Below are the code and all the weights of a small trained network. Each question names an input and a class and asks about switching units off, where a switched-off unit gives its printed mean instead of its output.

import numpy as np


def w(rows, s, z=0):
    codes = np.array(rows[::2]) - 128.0
    scale = np.full(codes.shape[1], s)
    scale[-1] = z or s
    return codes * scale


def f(y):
    return y / 2 * (1 + np.tanh(0.7978845608 * (y + 0.044715 * y**3)))


def log_softmax(a):
    a = a - a.max(-1, keepdims=True)
    return a - np.log(np.exp(a).sum(-1, keepdims=True))


def net(x, mask):
    res = np.array(x, float).reshape(1, 4) / 4 @ E
    y = f(res @ A[0][:, :-1].T + A[0][:, -1])
    res = res + np.where(mask, y, B[0][:, -1]) @ B[0][:, :-1]
    return log_softmax(res[-1] @ U[:, :-1].T + U[:, -1])


A, B = {}, {}
E = w([
[110,158,247,72,99,156,136],'x0',
[131,135,150,241,151,192,166],'x1',
[142,144,111,120,115,171,107],'x2',
[148,120,126,123,120,134,147],'x3',
],0.014)
A[0] = w([
[150,145,120,90,137,102,139,255],'neuron 0',
[122,94,11,62,110,71,110,243],'neuron 1',
[152,88,115,152,125,160,111,184],'neuron 2',
[144,137,218,56,114,131,114,153],'neuron 3',
[132,122,77,156,127,109,123,252],'neuron 4',
[119,93,155,199,120,160,123,179],'neuron 5',
[132,102,99,113,126,125,104,125],'neuron 6',
[141,130,45,251,135,126,151,156],'neuron 7',
[112,130,133,19,106,93,113,199],'neuron 8',
[119,147,120,99,92,130,110,178],'neuron 9',
[86,144,116,104,106,126,153,91],'neuron 10',
[123,149,240,198,112,185,149,98],'neuron 11',
],0.019,0.0065)
B[0] = w([
[57,138,145,100,214,51,97,177],'neuron 0',
[251,161,142,135,194,39,65,254],'neuron 1',
[60,131,119,108,156,70,174,161],'neuron 2',
[53,69,165,109,73,177,91,214],'neuron 3',
[91,196,61,93,226,51,138,191],'neuron 4',
[52,160,89,105,138,146,207,184],'neuron 5',
[164,142,122,110,150,150,128,154],'neuron 6',
[90,78,3,185,47,174,104,243],'neuron 7',
[64,56,141,101,129,150,51,234],'neuron 8',
[98,106,148,129,145,98,103,164],'neuron 9',
[179,66,117,109,83,128,130,138],'neuron 10',
[208,158,204,109,121,150,253,210],'neuron 11',
],0.024,0.026)
U = w([
[138,151,95,127,226,83,91,254],'0',
[22,138,2,159,99,185,187,225],'1',
[215,176,120,184,86,166,134,38],'2',
[152,117,66,126,150,210,154,13],'3',
[183,102,162,204,144,194,112,20],'4',
[143,179,172,175,71,121,133,27],'5',
[30,38,160,95,113,172,89,172],'6',
[143,171,196,104,94,210,254,184],'7',
],0.0095,0.0028)

Each question gives the input, the list of numbers given to net, and the class t.
The units are the neurons (one row each of A and B). Each row of codes is followed by its name. A weight is (code - 128) times the scale printed after its matrix; where a second scale follows, it is the last column's (A, B and U).
mask holds one flag per neuron, in row order. A switched-off neuron (its flag False) gives its mean, the last column of its row in B, instead of its output. The means were averaged over made-up inputs and are rounded, as every weight is.
A unit's drop is (log p(t) with every unit on - log p(t) with that unit switched off) / (log p(t) with every unit on - log p(t) with every unit switched off).
unit that matters most: the unit with the biggest drop
k most important neurons: the k neurons with the biggest drops, biggest first
drop when u is switched off: that unit's drop, to one decimal
input [1,5,2,-1], class 7: unit that matters most : neuron 11
input [1,-8,-1,-4], class 6: 2 most important neurons : [neuron 8; neuron 3]
input [1,-6,-2,3], class 6: 2 most important neurons : [neuron 8; neuron 3]
input [2,1,8,5], class 7: 2 most important neurons : [neuron 7; neuron 8]
input [1,-4,5,-2], class 6: 2 most important neurons : [neuron 8; neuron 4]
input [2,1,0,-2], class 7: 2 most important neurons : [neuron 7; neuron 8]
input [-8,4,-7,-4], class 1: drop when neuron 7 is switched off : 0.9
input [8,2,8,-2], class 7: drop when neuron 2 is switched off : 0.0
input [1,-6,-7,-4], class 6: drop when neuron 8 is switched off : 7.3
input [2,-4,-8,4], class 6: drop when neuron 0 is switched off : 0.0
